Below are the code and all the weights of a small trained network. Each question names an input and a class and asks about switching units off, where a switched-off unit gives its printed mean instead of its output.

import numpy as np


def w(rows, s, z=0):
    codes = np.array(rows[::2]) - 128.0
    scale = np.full(codes.shape[1], s)
    scale[-1] = z or s
    return codes * scale


def norm(h):
    return h / np.sqrt((h * h).mean(-1, keepdims=True) + 1e-5)


def f(y):
    return np.maximum(y, 0)


def log_softmax(a):
    a = a - a.max(-1, keepdims=True)
    return a - np.log(np.exp(a).sum(-1, keepdims=True))


def net(x, mask):
    res = np.array(x, float).reshape(1, 6) / 4 @ E
    u = 0
    for l in range(2):
        y = f(norm(res) @ A[l][:, :-1].T + A[l][:, -1])
        res = res + np.where(mask[u : u + 9], y, B[l][:, -1]) @ B[l][:, :-1]
        u += 9
    return log_softmax(norm(res)[-1] @ U[:, :-1].T + U[:, -1])


A, B = {}, {}
E = w([
[125,129,122,125,128,130,130],'x0',
[136,121,127,122,128,118,129],'x1',
[91,230,113,107,107,24,130],'x2',
[116,130,119,128,128,135,126],'x3',
[122,120,114,119,129,124,133],'x4',
[123,109,122,153,5,141,148],'x5',
],0.014)
A[0] = w([
[142,86,117,155,154,172,82,147],'L0N1',
[108,165,110,167,46,74,147,2],'L0N2',
[121,49,134,165,2,165,156,66],'L0N3',
[136,58,129,126,199,151,22,85],'L0N4',
[127,128,124,138,26,145,126,150],'L0N5',
[195,120,169,169,133,107,123,167],'L0N6',
[100,213,121,123,109,46,143,130],'L0N7',
[122,99,96,153,109,171,159,31],'L0N8',
[106,119,125,175,99,143,136,132],'L0N9',
],0.0096,0.0061)
B[0] = w([
[77,123,196,105,125,88,205,209],'L0N1',
[60,177,220,35,45,84,218,189],'L0N2',
[191,129,107,151,219,190,1,255],'L0N3',
[86,146,127,139,54,86,195,216],'L0N4',
[94,35,87,134,45,64,108,232],'L0N5',
[78,83,52,125,140,112,139,171],'L0N6',
[99,148,115,126,119,88,34,254],'L0N7',
[167,99,137,189,134,149,114,153],'L0N8',
[147,97,75,113,166,72,107,171],'L0N9',
],0.0086,0.0079)
A[1] = w([
[145,133,115,150,138,110,122,81],'L1N1',
[149,164,114,143,162,113,139,30],'L1N2',
[140,124,93,116,108,115,86,231],'L1N3',
[84,119,142,114,183,116,140,153],'L1N4',
[133,139,146,110,159,166,248,4],'L1N5',
[108,209,163,94,134,101,123,149],'L1N6',
[123,168,137,136,112,97,92,151],'L1N7',
[106,125,144,157,172,140,231,56],'L1N8',
[135,195,105,121,156,152,96,44],'L1N9',
],0.016,0.003)
B[1] = w([
[114,131,145,120,107,132,97,140],'L1N1',
[156,157,107,100,99,97,70,151],'L1N2',
[122,159,193,147,152,184,209,233],'L1N3',
[113,182,158,166,157,110,146,223],'L1N4',
[109,155,210,152,93,91,249,212],'L1N5',
[178,2,129,177,168,233,126,255],'L1N6',
[158,197,54,70,149,98,132,224],'L1N7',
[96,200,161,96,86,124,222,227],'L1N8',
[197,133,141,155,211,98,98,167],'L1N9',
],0.0098,0.0091)
U = w([
[119,137,180,149,141,134,229,181],'0',
[156,22,121,175,116,186,80,207],'1',
[165,161,102,122,252,110,80,122],'2',
[116,152,82,79,32,84,88,3],'3',
],0.019,0.0013)

Each question gives the input, the list of numbers given to net, and the class t.
The units are the neurons (one row each of A and B). Each row of codes is followed by its name. A weight is (code - 128) times the scale printed after its matrix; where a second scale follows, it is the last column's (A, B and U).
mask holds one flag per neuron, layer by layer. A switched-off neuron (its flag False) gives its mean, the last column of its row in B, instead of its output. The means were averaged over made-up inputs and are rounded, as every weight is.
A unit's drop is (log p(t) with every unit on - log p(t) with that unit switched off) / (log p(t) with every unit on - log p(t) with every unit switched off).
The circuit of an input: a set's keep is (log p(t) with only the set's units on - log p(t) with every unit switched off) / (log p(t) with every unit on - log p(t) with every unit switched off). Starting from the 12 units with the biggest drops (on a tie, the unit counted first), units are removed one at a time, each time the one whose removal leaves the highest keep (on an exact tie, the one counted first), for as long as the keep stays at least 0.8.
units of the circuit, in order: the units of the circuit, biggest drop first
most important unit: the unit with the biggest drop
top k neurons: the k neurons with the biggest drops, biggest first
drop of u: that unit's drop, to one decimal
input [1,6,0,-3,3,-6], class 0: units of the circuit, in order : L0N3
input [3,-2,4,7,-4,1], class 3: top 2 neurons : L0N3, L0N2
input [0,4,0,1,-2,1], class 1: units of the circuit, in order : L0N5, L0N3
input [-8,-3,1,4,0,0], class 2: top 3 neurons : L1N7, L0N7, L1N5
input [3,2,6,-3,-6,0], class 2: top 2 neurons : L0N5, L1N6
input [-1,-7,0,-2,2,8], class 1: top 2 neurons : L0N3, L1N8
input [-2,4,1,4,3,3], class 3: top 3 neurons : L0N5, L1N6, L0N2
input [-7,-2,7,-8,-4,0], class 2: top 3 neurons : L0N5, L1N6, L0N4
input [-5,2,1,8,-2,6], class 3: top 2 neurons : L1N6, L0N2
input [-7,-7,0,-6,4,2], class 1: top 2 neurons : L0N5, L0N3
input [-4,4,-1,7,-4,-8], class 0: top 2 neurons : L0N3, L0N7
input [-7,-3,3,-2,4,1], class 3: top 2 neurons : L0N3, L0N7
input [2,4,1,-8,0,6], class 3: drop of L0N2 : 0.8
input [-5,-6,0,1,0,2], class 1: most important unit : L0N5
input [6,-7,-1,4,7,-7], class 0: drop of L0N3 : 0.2
input [8,-1,1,2,0,7], class 3: drop of L0N2 : 1.3
input [-3,-4,-8,-6,0,-8], class 0: drop of L1N8 : 0.0
